Below is a small trained network, with its code and all its weights. Each question gives an input and a class and asks what happens when units are switched off, that is, made to give their printed mean instead of their output.

import numpy as np


def w(rows, s, z=0):
    codes = np.array(rows[::2]) - 128.0
    scale = np.full(codes.shape[1], s)
    scale[-1] = z or s
    return codes * scale


def norm(h):
    return h / np.sqrt((h * h).mean(-1, keepdims=True) + 1e-5)


def f(y):
    return np.maximum(y, 0)


def log_softmax(a):
    a = a - a.max(-1, keepdims=True)
    return a - np.log(np.exp(a).sum(-1, keepdims=True))


def net(x, mask):
    res = np.array(x, float).reshape(1, 8) / 4 @ E
    u = 0
    for l in range(3):
        y = f(norm(res) @ A[l][:, :-1].T + A[l][:, -1])
        res = res + np.where(mask[u : u + 7], y, B[l][:, -1]) @ B[l][:, :-1]
        u += 7
    return log_softmax(norm(res)[-1] @ U[:, :-1].T + U[:, -1])


A, B = {}, {}
E = w([
[193,127,133,118,80,130,49,143],'x0',
[208,248,140,88,83,68,218,134],'x1',
[131,121,125,124,129,125,130,131],'x2',
[155,120,201,152,221,65,89,54],'x3',
[124,130,131,125,128,129,128,130],'x4',
[54,178,40,48,122,54,72,65],'x5',
[124,133,134,126,125,128,124,131],'x6',
[134,52,202,8,67,161,168,47],'x7',
],0.011)
A[0] = w([
[110,62,127,165,172,149,78,75,74],'L0N1',
[188,91,168,129,213,47,115,94,1],'L0N2',
[44,138,147,141,200,116,216,95,71],'L0N3',
[182,92,205,182,146,128,146,125,72],'L0N4',
[197,179,144,133,130,72,168,88,78],'L0N5',
[93,151,122,106,128,60,73,67,108],'L0N6',
[227,134,136,110,91,126,2,125,75],'L0N7',
],0.018,0.0084)
B[0] = w([
[111,149,177,56,148,98,109,233,247],'L0N1',
[86,250,209,173,69,244,71,104,219],'L0N2',
[94,95,151,221,112,51,192,86,223],'L0N3',
[165,114,45,100,197,175,165,91,235],'L0N4',
[96,110,175,62,159,108,95,231,234],'L0N5',
[167,127,58,98,198,192,153,83,254],'L0N6',
[59,88,144,221,128,45,230,82,238],'L0N7',
],0.019,0.0083)
A[1] = w([
[139,48,197,63,85,140,107,59,65],'L1N1',
[78,27,134,154,154,147,30,116,1],'L1N2',
[104,113,83,133,5,159,125,157,86],'L1N3',
[220,212,167,100,114,51,160,109,48],'L1N4',
[185,114,92,133,151,158,145,123,54],'L1N5',
[153,154,88,218,165,98,46,178,44],'L1N6',
[101,131,132,76,165,130,128,191,73],'L1N7',
],0.024,0.0059)
B[1] = w([
[177,253,84,146,134,86,230,120,187],'L1N1',
[97,124,159,127,178,69,68,243,159],'L1N2',
[72,136,175,161,127,203,98,97,179],'L1N3',
[82,103,135,146,206,89,84,217,164],'L1N4',
[132,104,119,125,183,158,115,108,167],'L1N5',
[173,192,126,80,110,125,236,83,187],'L1N6',
[157,90,172,65,40,117,139,103,248],'L1N7',
],0.024,0.012)
A[2] = w([
[126,100,101,242,117,72,125,145,1],'L2N1',
[61,112,59,145,27,196,149,173,20],'L2N2',
[58,169,31,71,115,54,33,43,14],'L2N3',
[253,74,158,215,132,197,164,202,13],'L2N4',
[91,154,112,161,169,220,97,139,100],'L2N5',
[140,84,166,159,80,71,194,103,239],'L2N6',
[189,92,35,114,206,156,131,122,79],'L2N7',
],0.021,0.0026)
B[2] = w([
[107,64,204,108,105,156,182,67,159],'L2N1',
[186,188,221,142,183,124,43,62,159],'L2N2',
[166,32,88,142,215,143,23,132,155],'L2N3',
[98,101,52,105,222,61,11,96,173],'L2N4',
[103,115,94,112,38,162,96,130,182],'L2N5',
[102,94,86,181,41,159,113,136,246],'L2N6',
[143,138,108,89,5,118,141,112,187],'L2N7',
],0.021,0.014)
U = w([
[118,102,177,85,152,84,111,250,94],'0',
[164,96,55,95,196,141,82,84,94],'1',
[112,184,190,147,168,191,82,106,70],'2',
[90,78,142,215,159,78,152,107,74],'3',
[108,118,129,102,101,135,129,117,254],'4',
[108,120,124,102,98,136,131,118,221],'5',
[170,154,110,115,116,115,194,128,29],'6',
[110,107,133,106,100,141,122,119,177],'7',
],0.018,0.0063)

Each question gives the input, the list of numbers given to net, and the class t.
The units are the neurons (one row each of A and B). Each row of codes is followed by its name. A weight is (code - 128) times the scale printed after its matrix; where a second scale follows, it is the last column's (A, B and U).
mask holds one flag per neuron, layer by layer. A switched-off neuron (its flag False) gives its mean, the last column of its row in B, instead of its output. The means were averaged over made-up inputs and are rounded, as every weight is.
A unit's drop is (log p(t) with every unit on - log p(t) with that unit switched off) / (log p(t) with every unit on - log p(t) with every unit switched off).
The circuit of an input: a set's keep is (log p(t) with only the set's units on - log p(t) with every unit switched off) / (log p(t) with every unit on - log p(t) with every unit switched off). Starting from the 12 units with the biggest drops (on a tie, the unit counted first), units are removed one at a time, each time the one whose removal leaves the highest keep (on an exact tie, the one counted first), for as long as the keep stays at least 0.8.
circuit, biggest first: the units of the circuit, biggest drop first
unit that matters most: the unit with the biggest drop
k most important neurons: the k neurons with the biggest drops, biggest first
top k neurons in layer l: the k neurons of layer l with the biggest drops, biggest first
input [6,0,4,8,-6,-6,-4,-6], class 2: circuit, biggest first	[L0N2]
input [-7,0,1,4,5,6,-6,3], class 3: top 2 neurons in layer 0	[L0N3, L0N4]
input [-8,-8,7,6,-7,-6,7,-2], class 0: top 2 neurons in layer 0	[L0N1, L0N7]
input [-2,1,-6,4,3,-7,-6,-2], class 1: 2 most important neurons	[L2N4, L0N4]
input [1,-6,6,2,-2,5,-1,3], class 0: 2 most important neurons	[L0N1, L0N4]
input [5,2,-2,4,4,4,4,-1], class 3: 2 most important neurons	[L0N7, L0N4]
input [-4,8,2,-7,0,-2,-3,7], class 0: top 2 neurons in layer 1	[L1N4, L1N6]
input [3,1,7,-8,0,-1,5,-8], class 2: top 2 neurons in layer 2	[L2N2, L2N7]
input [6,5,4,-1,-2,-3,-3,7], class 6: 4 most important neurons	[L1N1, L0N3, L0N1, L0N5]
input [-1,-5,-1,-5,0,6,-1,0], class 1: top 4 neurons in layer 0	[L0N5, L0N6, L0N2, L0N4]
input [-3,-4,3,-5,5,1,1,-8], class 6: 2 most important neurons	[L1N6, L0N2]
input [0,2,1,-1,6,0,-7,-8], class 6: 3 most important neurons	[L1N6, L0N1, L0N5]
input [-6,-6,-6,-5,-4,-4,6,7], class 6: 4 most important neurons	[L1N1, L0N7, L0N5, L0N2]
input [-7,0,2,4,2,-3,-6,4], class 3: circuit, biggest first	[L0N3]
input [-8,3,-4,-3,6,-1,-1,8], class 3: circuit, biggest first	[L0N3, L1N7]
input [8,2,8,7,-3,8,-4,5], class 1: 3 most important neurons	[L0N6, L2N3, L0N3]
input [6,2,-4,-5,-4,-3,0,7], class 6: top 2 neurons in layer 1	[L1N1, L1N7]
input [2,-1,2,-5,4,-1,4,-8], class 6: 2 most important neurons	[L1N6, L0N2]
input [-4,0,-2,-1,-1,3,3,6], class 6: top 2 neurons in layer 0	[L0N7, L0N4]
input [0,8,1,7,1,4,3,-1], class 0: unit that matters most	L0N5
input [8,0,3,5,5,-4,7,7], class 3: 2 most important neurons	[L0N7, L1N7]
input [0,6,1,8,-5,5,-5,7], class 2: 2 most important neurons	[L0N2, L0N1]
input [8,-4,7,-6,8,-4,0,-8], class 3: 4 most important neurons	[L0N7, L0N2, L1N7, L0N1]
input [5,-2,2,0,6,0,-3,-8], class 6: 2 most important neurons	[L1N6, L0N3]
input [-2,4,-1,-7,-7,-3,4,-5], class 2: 4 most important neurons	[L0N6, L0N4, L1N3, L2N2]
input [-1,-3,-3,-5,5,3,3,5], class 2: top 2 neurons in layer 1	[L1N3, L1N6]
input [-3,-3,1,5,6,7,7,5], class 1: unit that matters most	L0N6
